Moves between points:
a: Bul->Raz, Dif->Bis, Zor->Gol, Nuv->Ket, Lus->Tam, Paf->Tik, Luz->Bub, Vaf->Bul, Kub->Ked, Gol->Ler, Lol->Lav, Vud->Peg, Lup->Nuv, Bis->Vud, Gik->Vem, Bub->Guz, Raz->Nas, Vub->Zor, Zul->Gev, Gep->Kam, Rul->Gik, Peg->Tos, Zir->Des, Kat->Dif, Nor->Luz, Vem->Vub, Fir->Paf, Kam->Lol, Ket->Tov, Tuv->Gep, Tik->Ves, Ler->Zuk, Zuk->Fir, Gev->Kat, Lav->Vip, Dud->Tok, Ves->Lup, Guz->Som, Tos->Vut, Tam->Zul, Des->Vaf, Ked->Tuv, Vug->Rul, Som->Dud, Vip->Vug, Tok->Lus, Vut->Vis, Nas->Nor, Tov->Kub, Vis->Zir
o: Bul->Nuv, Dif->Vip, Zor->Tok, Nuv->Bul, Lus->Vub, Paf->Luz, Luz->Paf, Vaf->Ket, Kub->Zir, Gol->Dud, Lol->Vud, Vud->Lol, Lup->Raz, Bis->Lav, Gik->Zul, Bub->Fir, Raz->Lup, Vub->Lus, Zul->Gik, Gep->Tos, Rul->Gev, Peg->Kam, Zir->Kub, Kat->Vug, Nor->Tik, Vem->Tam, Fir->Bub, Kam->Peg, Ket->Vaf, Tuv->Vut, Tik->Nor, Ler->Som, Zuk->Guz, Gev->Rul, Lav->Bis, Dud->Gol, Ves->Nas, Guz->Zuk, Tos->Gep, Tam->Vem, Des->Tov, Ked->Vis, Vug->Kat, Som->Ler, Vip->Dif, Tok->Zor, Vut->Tuv, Nas->Ves, Tov->Des, Vis->Ked

In the rows, zero is written as 56.

The rows follow the links: the fewer symbols apart two points are, the more alike their rows tend to be.

Each row is also shifted at random along 3 hidden directions that mean nothing.

Some points, each with a row of numbers:
Tov: 50 39 68 64 47 64 56 49 62 52 45 55 47 63 59 55 63 54 50 51 52 70 60 53 63 64 57 64 46 61 43
Luz: 57 54 67 48 67 57 61 54 59 54 63 59 48 48 60 56 53 61 40 54 42 48 52 56 57 44 50 58 47 61 52
Ked: 63 50 70 62 58 66 54 59 64 56 41 57 50 61 62 57 64 56 58 62 49 64 48 58 60 55 63 64 45 63 53
Lus: 64 65 40 61 48 61 48 57 67 56 46 51 63 60 56 59 58 55 61 62 54 65 59 59 57 66 60 57 62 53 68
Vis: 34 53 60 52 51 43 58 61 51 53 74 42 50 47 33 50 49 51 64 46 64 74 65 60 60 61 52 65 47 57 54
Vug: 61 59 43 60 50 62 51 50 63 58 51 69 68 65 66 63 55 61 45 58 50 51 58 53 59 65 47 46 64 47 65
Ket: 51 46 60 60 50 68 47 56 55 60 44 63 65 71 68 58 75 56 59 50 55 63 61 61 57 65 62 56 53 51 42
Rul: 62 67 37 52 58 66 47 50 54 57 49 68 73 64 73 61 64 63 52 49 53 49 56 62 53 63 59 46 67 42 58
Ler: 38 67 57 60 67 45 57 71 51 60 55 50 57 59 52 56 60 52 77 66 64 49 48 62 48 48 72 58 58 62 58
Tos: 36 55 66 66 62 47 50 64 52 58 67 63 59 65 46 57 59 52 61 57 64 63 57 61 57 63 62 60 46 56 51
Zuk: 75 67 59 58 71 45 57 66 46 56 62 59 63 62 56 57 57 56 68 63 67 42 50 63 48 52 67 52 62 57 57
Kub: 47 42 71 55 49 58 59 50 63 50 50 48 38 49 49 52 57 54 51 52 51 72 56 54 60 56 55 68 46 66 48
Vub: 45 55 54 63 52 59 58 41 59 44 44 60 52 61 60 55 62 54 55 58 65 65 49 61 58 67 62 58 61 64 55
Guz: 60 64 58 54 72 62 52 56 62 52 58 63 54 54 57 57 55 60 46 56 45 55 51 64 59 52 59 59 43 57 60
Tuv: 79 61 62 51 68 59 59 59 60 55 53 51 49 50 59 54 61 59 56 60 48 54 49 60 55 45 65 63 50 62 55
Tok: 62 69 42 55 57 61 46 61 66 53 51 55 66 56 55 59 56 54 63 53 50 65 55 64 55 60 62 62 55 47 66
Bub: 48 52 70 53 64 55 62 50 66 47 66 54 40 43 49 54 42 58 36 53 41 57 52 54 66 48 45 62 43 64 60
Gik: 66 60 41 51 59 60 57 36 50 47 50 60 65 53 64 56 55 61 49 44 54 58 56 64 58 62 57 48 70 49 56
Tam: 52 65 37 53 45 62 56 56 62 59 50 44 60 54 54 60 56 56 66 58 59 59 60 56 53 58 60 57 68 51 66
Vaf: 54 45 56 53 39 56 56 61 56 67 53 43 54 51 50 58 62 53 67 52 61 65 64 49 55 54 55 62 57 55 51
Lav: 42 59 52 60 50 65 46 71 68 73 54 62 63 63 62 65 54 59 59 72 46 49 55 50 55 58 51 51 52 52 69

In each set, the symbols that take the first to the second take the third to the fourth. Give the fourth.
Answers are names.
A 47 37 62 55 43 53 59 42 55 54 62 56 51 56 50 52 55 57 45 44 57 69 65 49 65 63 46 55 54 55 48
B 60 37 71 64 32 67 61 49 65 62 47 56 44 60 62 58 56 55 46 65 54 55 58 35 59 57 43 54 56 64 50
C 74 57 60 54 62 36 65 58 50 55 76 53 51 50 41 54 45 55 58 56 69 48 56 53 56 49 49 52 61 62 57
D Guz

A 34 53 49 58 40 62 56 49 66 62 56 58 54 56 53 60 44 59 44 57 52 61 62 46 61 63 43 51 56 53 67
B 74 57 57 52 62 70 55 60 50 66 49 61 61 58 78 60 67 65 58 56 47 41 50 54 52 44 61 50 61 54 45
C 62 63 42 54 53 59 59 51 56 59 46 56 62 58 66 60 60 58 62 60 63 46 54 52 50 55 58 47 78 55 60
D Nuv

A 69 50 56 64 47 58 46 66 51 62 53 63 69 74 57 60 71 54 68 54 64 66 61 60 54 69 65 58 53 48 51
B 69 62 63 55 62 61 59 66 63 59 53 54 48 51 58 54 54 55 59 65 47 55 47 57 54 48 57 63 48 62 60
C 46 61 52 58 61 55 60 52 48 59 50 61 63 60 69 60 61 57 57 62 63 38 51 55 48 51 62 46 70 56 56
D Gik

A 63 39 64 60 35 63 58 55 61 66 48 53 50 60 62 57 61 54 56 57 59 61 60 42 57 59 48 56 60 58 51
B 63 62 64 81 59 60 49 54 56 54 36 72 64 81 70 61 69 54 67 75 66 51 41 59 50 70 69 53 56 61 57
C 44 57 49 56 51 58 61 38 58 42 50 55 52 53 56 54 53 57 48 51 61 63 57 55 61 63 56 56 65 61 58
D Nor

A 46 51 56 55 49 48 55 65 53 62 65 45 58 55 45 52 61 51 72 49 63 72 64 60 58 56 58 64 50 54 53
B 59 60 59 48 70 68 51 71 50 68 49 62 66 58 76 60 71 65 61 54 45 38 52 61 47 39 66 53 55 53 45
C 57 63 53 56 60 64 50 75 65 68 54 59 59 59 58 63 55 58 59 69 49 45 53 54 53 49 54 58 49 51 70
D Vem

A 47 59 48 53 50 60 55 59 65 63 58 60 60 53 53 61 49 58 51 58 49 50 60 48 59 59 47 51 56 52 68
B 59 68 47 59 63 64 47 62 64 55 52 61 65 59 56 58 58 58 56 53 46 65 55 68 57 59 61 63 48 51 64
C 56 55 59 55 55 43 58 67 47 65 71 58 59 60 48 57 51 54 64 57 66 47 61 55 52 54 50 51 59 51 55
D Zir

A 46 53 50 44 46 56 56 76 49 69 59 32 58 47 50 52 63 57 78 44 61 62 69 56 51 45 61 62 57 52 48
B 37 39 75 71 44 46 70 40 63 45 59 63 38 56 48 55 40 52 36 71 66 53 50 41 64 64 39 52 57 71 58
C 46 48 67 65 55 47 53 58 57 53 63 61 54 66 46 54 58 51 56 54 65 68 61 61 60 68 57 62 45 56 55
D Zul

A 65 51 73 70 54 67 55 57 68 55 46 59 44 62 59 59 57 53 52 72 49 61 48 54 60 59 56 64 43 66 59
B 78 52 53 50 54 46 54 50 46 57 71 66 66 57 55 55 55 59 49 44 62 54 66 58 58 61 47 47 60 49 48
C 39 60 63 67 67 56 49 59 48 54 53 73 64 72 64 58 64 57 59 64 63 46 49 61 52 60 62 47 57 57 55
D Lus

A 45 54 67 56 60 67 56 65 58 67 50 61 54 58 70 57 62 60 54 60 46 47 53 53 54 47 55 57 51 60 53
B 82 38 63 64 37 51 59 44 62 53 57 54 50 59 46 55 52 52 50 55 65 74 65 48 66 69 47 59 54 59 51
C 41 61 56 52 64 56 55 61 68 50 64 52 49 47 44 54 47 54 48 55 44 65 56 62 61 57 54 66 43 57 65
D Nas

A 67 49 70 68 54 70 48 51 59 53 39 64 54 70 68 57 69 57 55 61 54 63 50 59 59 64 64 59 45 61 49
B 48 50 69 66 59 45 58 47 52 49 67 70 51 66 49 58 51 52 47 59 63 56 54 58 60 64 54 53 49 61 53
C 57 44 63 59 42 45 57 53 56 61 71 62 56 59 48 59 48 57 50 57 63 54 65 48 60 63 41 49 56 55 56
D Vaf

A 55 51 52 50 55 59 51 57 46 61 58 58 71 61 65 56 72 59 62 42 59 60 65 65 55 58 62 53 58 43 43
B 70 66 56 50 69 55 60 65 61 58 64 48 50 40 50 55 50 58 55 58 46 49 51 58 54 39 55 61 52 58 63
C 61 62 50 55 55 54 63 46 52 53 50 57 56 55 65 59 55 56 52 60 62 37 50 52 53 52 54 46 75 58 57
D Vis

A 80 36 65 67 32 55 59 45 62 52 52 55 46 59 47 54 49 51 49 55 67 76 65 46 66 73 44 58 52 60 52
B 85 55 48 59 42 57 61 36 63 51 44 56 54 61 62 60 51 59 49 62 62 54 55 46 56 65 51 47 73 59 62
C 60 57 61 70 56 56 59 42 58 42 42 61 51 63 61 56 56 53 51 63 65 61 45 55 58 67 66 56 60 65 57
D Tuv

